Here is a tiny trained network, its code and every weight. The questions are about switching its units off for an input and a class, where a switched-off unit gives its printed mean instead of its output.

import numpy as np


def w(rows, s, z=0):
    codes = np.array(rows[::2]) - 128.0
    scale = np.full(codes.shape[1], s)
    scale[-1] = z or s
    return codes * scale


def norm(h):
    return h / np.sqrt((h * h).mean(-1, keepdims=True) + 1e-5)


def f(y):
    return y / 2 * (1 + np.tanh(0.7978845608 * (y + 0.044715 * y**3)))


def log_softmax(a):
    a = a - a.max(-1, keepdims=True)
    return a - np.log(np.exp(a).sum(-1, keepdims=True))


def net(x, mask):
    res = np.array(x, float).reshape(1, 4) / 4 @ E
    u = 0
    for l in range(4):
        y = f(norm(res) @ A[l][:, :-1].T + A[l][:, -1])
        res = res + np.where(mask[u : u + 4], y, B[l][:, -1]) @ B[l][:, :-1]
        u += 4
    return log_softmax(norm(res)[-1] @ U[:, :-1].T + U[:, -1])


A, B = {}, {}
E = w([
[196,171,120,142,163,95,52,173,89],'x0',
[119,174,2,122,129,203,121,143,200],'x1',
[194,118,143,91,61,154,54,65,142],'x2',
[103,66,124,201,111,163,111,158,99],'x3',
],0.0063)
A[0] = w([
[164,111,124,131,63,144,70,101,147,6],'L0N0',
[134,89,88,149,129,135,92,137,254,120],'L0N1',
[96,187,135,74,144,76,130,79,167,65],'L0N2',
[81,46,106,189,99,139,70,172,130,48],'L0N3',
],0.007,0.0022)
B[0] = w([
[99,121,116,58,64,115,135,159,247,215],'L0N0',
[120,77,71,174,187,120,151,80,85,253],'L0N1',
[133,125,131,115,121,173,134,172,79,203],'L0N2',
[147,135,147,47,137,120,159,170,121,228],'L0N3',
],0.013,0.0028)
A[1] = w([
[71,36,147,93,183,231,177,78,107,70],'L1N0',
[144,19,91,97,12,27,109,11,93,164],'L1N1',
[121,111,87,176,182,38,148,253,180,2],'L1N2',
[61,160,113,201,157,68,219,171,112,164],'L1N3',
],0.0047,0.0023)
B[1] = w([
[186,197,158,228,4,231,143,179,82,232],'L1N0',
[195,189,108,139,171,80,165,55,161,229],'L1N1',
[77,114,133,68,111,124,74,144,255,164],'L1N2',
[167,191,98,80,30,24,102,40,198,252],'L1N3',
],0.0073,0.0031)
A[2] = w([
[8,157,128,180,153,79,170,176,153,196],'L2N0',
[128,184,107,66,199,80,40,208,108,92],'L2N1',
[162,98,104,159,207,119,3,171,188,23],'L2N2',
[152,141,23,84,205,180,189,198,99,253],'L2N3',
],0.0058,0.0014)
B[2] = w([
[196,82,116,84,126,163,83,50,202,166],'L2N0',
[104,88,138,146,77,202,141,102,135,218],'L2N1',
[123,249,154,156,132,149,155,59,89,178],'L2N2',
[146,81,185,111,128,56,99,153,67,254],'L2N3',
],0.011,0.0042)
A[3] = w([
[136,104,140,3,57,143,137,214,91,176],'L3N0',
[103,191,150,189,62,157,45,148,104,61],'L3N1',
[80,111,123,128,116,185,218,124,141,164],'L3N2',
[60,83,149,33,205,138,113,172,149,6],'L3N3',
],0.0067,0.0023)
B[3] = w([
[98,117,88,72,133,144,71,204,129,255],'L3N0',
[99,189,101,148,55,255,192,157,108,150],'L3N1',
[115,206,226,124,170,183,44,131,101,171],'L3N2',
[164,200,142,74,74,237,194,234,169,118],'L3N3',
],0.0095,0.0052)
U = w([
[144,134,112,83,103,101,97,95,248,134],'0',
[96,102,148,62,113,149,95,207,60,167],'1',
[101,192,174,176,108,221,188,68,90,135],'2',
[121,72,121,168,161,51,124,72,51,238],'3',
[73,128,113,123,126,126,162,169,98,83],'4',
[81,130,122,195,184,112,190,173,144,1],'5',
],0.011,0.0049)

Each question gives the input, the list of numbers given to net, and the class t.
The units are the neurons (one row each of A and B). Each row of codes is followed by its name. A weight is (code - 128) times the scale printed after its matrix; where a second scale follows, it is the last column's (A, B and U).
mask holds one flag per neuron, layer by layer. A switched-off neuron (its flag False) gives its mean, the last column of its row in B, instead of its output. The means were averaged over made-up inputs and are rounded, as every weight is.
A unit's drop is (log p(t) with every unit on - log p(t) with that unit switched off) / (log p(t) with every unit on - log p(t) with every unit switched off).
The circuit of an input: a set's keep is (log p(t) with only the set's units on - log p(t) with every unit switched off) / (log p(t) with every unit on - log p(t) with every unit switched off). Starting from the 12 units with the biggest drops (on a tie, the unit counted first), units are removed one at a time, each time the one whose removal leaves the highest keep (on an exact tie, the one counted first), for as long as the keep stays at least 0.8.
circuit, biggest first: the units of the circuit, biggest drop first
most important unit: the unit with the biggest drop
k most important neurons: the k neurons with the biggest drops, biggest first
top k neurons in layer l: the k neurons of layer l with the biggest drops, biggest first
input [-2,3,1,-5], class 1: circuit, biggest first : (L0N2)
input [-8,-6,2,-6], class 2: top 3 neurons in layer 0 : (L0N3, L0N0, L0N2)
input [5,1,6,-8], class 1: circuit, biggest first : (L0N2, L1N3)
input [5,5,-5,5], class 0: 2 most important neurons : (L2N0, L1N2)
input [-4,6,4,-4], class 3: circuit, biggest first : (L0N1, L2N3, L1N3)
input [3,6,0,-4], class 3: 3 most important neurons : (L0N1, L0N3, L2N3)
input [8,8,3,1], class 2: circuit, biggest first : (L2N2, L3N1)
input [4,6,4,3], class 3: circuit, biggest first : (L0N1, L2N3)
input [6,-4,-3,-4], class 2: 2 most important neurons : (L0N3, L2N1)
input [3,8,6,2], class 3: 3 most important neurons : (L0N1, L1N3, L2N3)
input [3,7,-6,-7], class 1: top 2 neurons in layer 2 : (L2N3, L2N1)
input [-6,8,0,4], class 3: 2 most important neurons : (L0N1, L2N3)
input [-5,-4,1,-6], class 1: 2 most important neurons : (L0N2, L0N1)
input [-2,8,-8,3], class 0: 3 most important neurons : (L2N0, L1N2, L1N3)
input [-8,-5,0,0], class 2: 2 most important neurons : (L1N0, L2N3)
input [5,4,0,1], class 2: most important unit : L2N2
input [-6,2,-3,4], class 2: 4 most important neurons : (L1N0, L0N0, L1N3, L0N2)
input [3,6,1,-8], class 1: 2 most important neurons : (L0N2, L2N3)
input [-4,-5,5,3], class 0: circuit, biggest first : (L1N1, L0N0)
input [-1,2,-6,6], class 0: circuit, biggest first : (L2N0)
input [-4,-7,-8,7], class 0: circuit, biggest first : (L2N0, L1N3)
input [-6,7,-5,-1], class 3: 2 most important neurons : (L0N1, L0N0)
input [5,3,4,3], class 2: top 3 neurons in layer 2 : (L2N2, L2N0, L2N1)
input [-4,8,2,7], class 3: top 2 neurons in layer 2 : (L2N3, L2N1)
input [-3,7,6,-4], class 3: top 2 neurons in layer 0 : (L0N1, L0N3)
input [-6,5,2,1], class 2: 2 most important neurons : (L1N0, L3N2)
input [-4,-2,2,-1], class 2: most important unit : L0N3
input [-8,-1,5,-1], class 2: top 2 neurons in layer 2 : (L2N0, L2N3)
input [-3,7,6,-6], class 3: top 2 neurons in layer 0 : (L0N1, L0N3)
